Below are the code and all the weights of a small trained network. Each question names an input and a class and asks about switching units off, where a switched-off unit gives its printed mean instead of its output.

import numpy as np


def w(rows, s, z=0):
    codes = np.array(rows[::2]) - 128.0
    scale = np.full(codes.shape[1], s)
    scale[-1] = z or s
    return codes * scale


def norm(h):
    return h / np.sqrt((h * h).mean(-1, keepdims=True) + 1e-5)


def f(y):
    return y / 2 * (1 + np.tanh(0.7978845608 * (y + 0.044715 * y**3)))


def log_softmax(a):
    a = a - a.max(-1, keepdims=True)
    return a - np.log(np.exp(a).sum(-1, keepdims=True))


def net(x, mask):
    res = np.array(x, float).reshape(1, 4) / 4 @ E
    u = 0
    for l in range(2):
        y = f(norm(res) @ A[l][:, :-1].T + A[l][:, -1])
        res = res + np.where(mask[u : u + 4], y, B[l][:, -1]) @ B[l][:, :-1]
        u += 4
    return log_softmax(norm(res)[-1] @ U[:, :-1].T + U[:, -1])


A, B = {}, {}
E = w([
[82,132,78,6,156,114],'x0',
[146,71,185,97,128,47],'x1',
[117,169,167,87,46,155],'x2',
[49,151,158,105,130,155],'x3',
],0.012)
A[0] = w([
[3,119,105,238,94,84,51],'L0N0',
[38,114,55,164,174,194,78],'L0N1',
[152,102,126,190,48,221,254],'L0N2',
[92,17,41,87,74,72,88],'L0N3',
],0.007,0.0032)
B[0] = w([
[12,106,130,79,156,111,147],'L0N0',
[80,188,107,135,139,105,189],'L0N1',
[142,115,90,157,108,6,254],'L0N2',
[138,150,166,111,57,178,163],'L0N3',
],0.011,0.0047)
A[1] = w([
[154,82,171,207,142,97,235],'L1N0',
[118,200,113,105,140,160,20],'L1N1',
[255,88,43,9,201,105,148],'L1N2',
[34,148,135,217,150,168,252],'L1N3',
],0.0096,0.0034)
B[1] = w([
[148,6,113,138,117,100,254],'L1N0',
[141,138,255,101,216,178,148],'L1N1',
[171,207,216,142,107,205,252],'L1N2',
[26,70,97,160,211,108,250],'L1N3',
],0.0067,0.0056)
U = w([
[164,73,173,131,107,95,31],'0',
[199,167,149,111,65,180,193],'1',
[197,109,80,251,46,68,253],'2',
[78,201,102,47,221,254,96],'3',
[13,146,61,203,196,120,108],'4',
[111,23,89,216,189,105,18],'5',
],0.008,0.0036)

Each question gives the input, the list of numbers given to net, and the class t.
The units are the neurons (one row each of A and B). Each row of codes is followed by its name. A weight is (code - 128) times the scale printed after its matrix; where a second scale follows, it is the last column's (A, B and U).
mask holds one flag per neuron, layer by layer. A switched-off neuron (its flag False) gives its mean, the last column of its row in B, instead of its output. The means were averaged over made-up inputs and are rounded, as every weight is.
A unit's drop is (log p(t) with every unit on - log p(t) with that unit switched off) / (log p(t) with every unit on - log p(t) with every unit switched off).
The circuit of an input: a set's keep is (log p(t) with only the set's units on - log p(t) with every unit switched off) / (log p(t) with every unit on - log p(t) with every unit switched off). Starting from all 8 units, units are removed one at a time, each time the one whose removal leaves the highest keep (on an exact tie, the one counted first), for as long as the keep stays at least 0.8.
circuit, biggest first: the units of the circuit, biggest drop first
k most important neurons: the k neurons with the biggest drops, biggest first
k most important neurons of layer l: the k neurons of layer l with the biggest drops, biggest first
drop of u: that unit's drop, to one decimal
input [0,8,-5,-8], class 1: 3 most important neurons : L1N2, L0N2, L1N3
input [2,-4,-4,-3], class 3: circuit, biggest first : L0N2, L1N2
input [3,0,-6,2], class 3: 2 most important neurons : L0N2, L1N0
input [-1,-3,8,2], class 2: circuit, biggest first : L0N2
input [3,6,-8,3], class 0: circuit, biggest first : L1N3, L1N2, L0N3
input [3,3,5,-7], class 1: 3 most important neurons : L0N2, L1N2, L1N0
input [3,-1,-3,1], class 3: 2 most important neurons : L0N2, L1N1
input [2,-1,0,1], class 3: 2 most important neurons : L0N2, L1N1
input [-2,-7,5,3], class 4: 2 most important neurons : L1N3, L0N2
input [7,7,1,1], class 1: 2 most important neurons of layer 1 : L1N3, L1N2
input [2,-3,1,-4], class 1: 2 most important neurons : L1N2, L1N3
input [7,6,-3,-2], class 1: drop of L0N3 : 0.1
input [2,6,4,-8], class 1: drop of L0N0 : 0.0
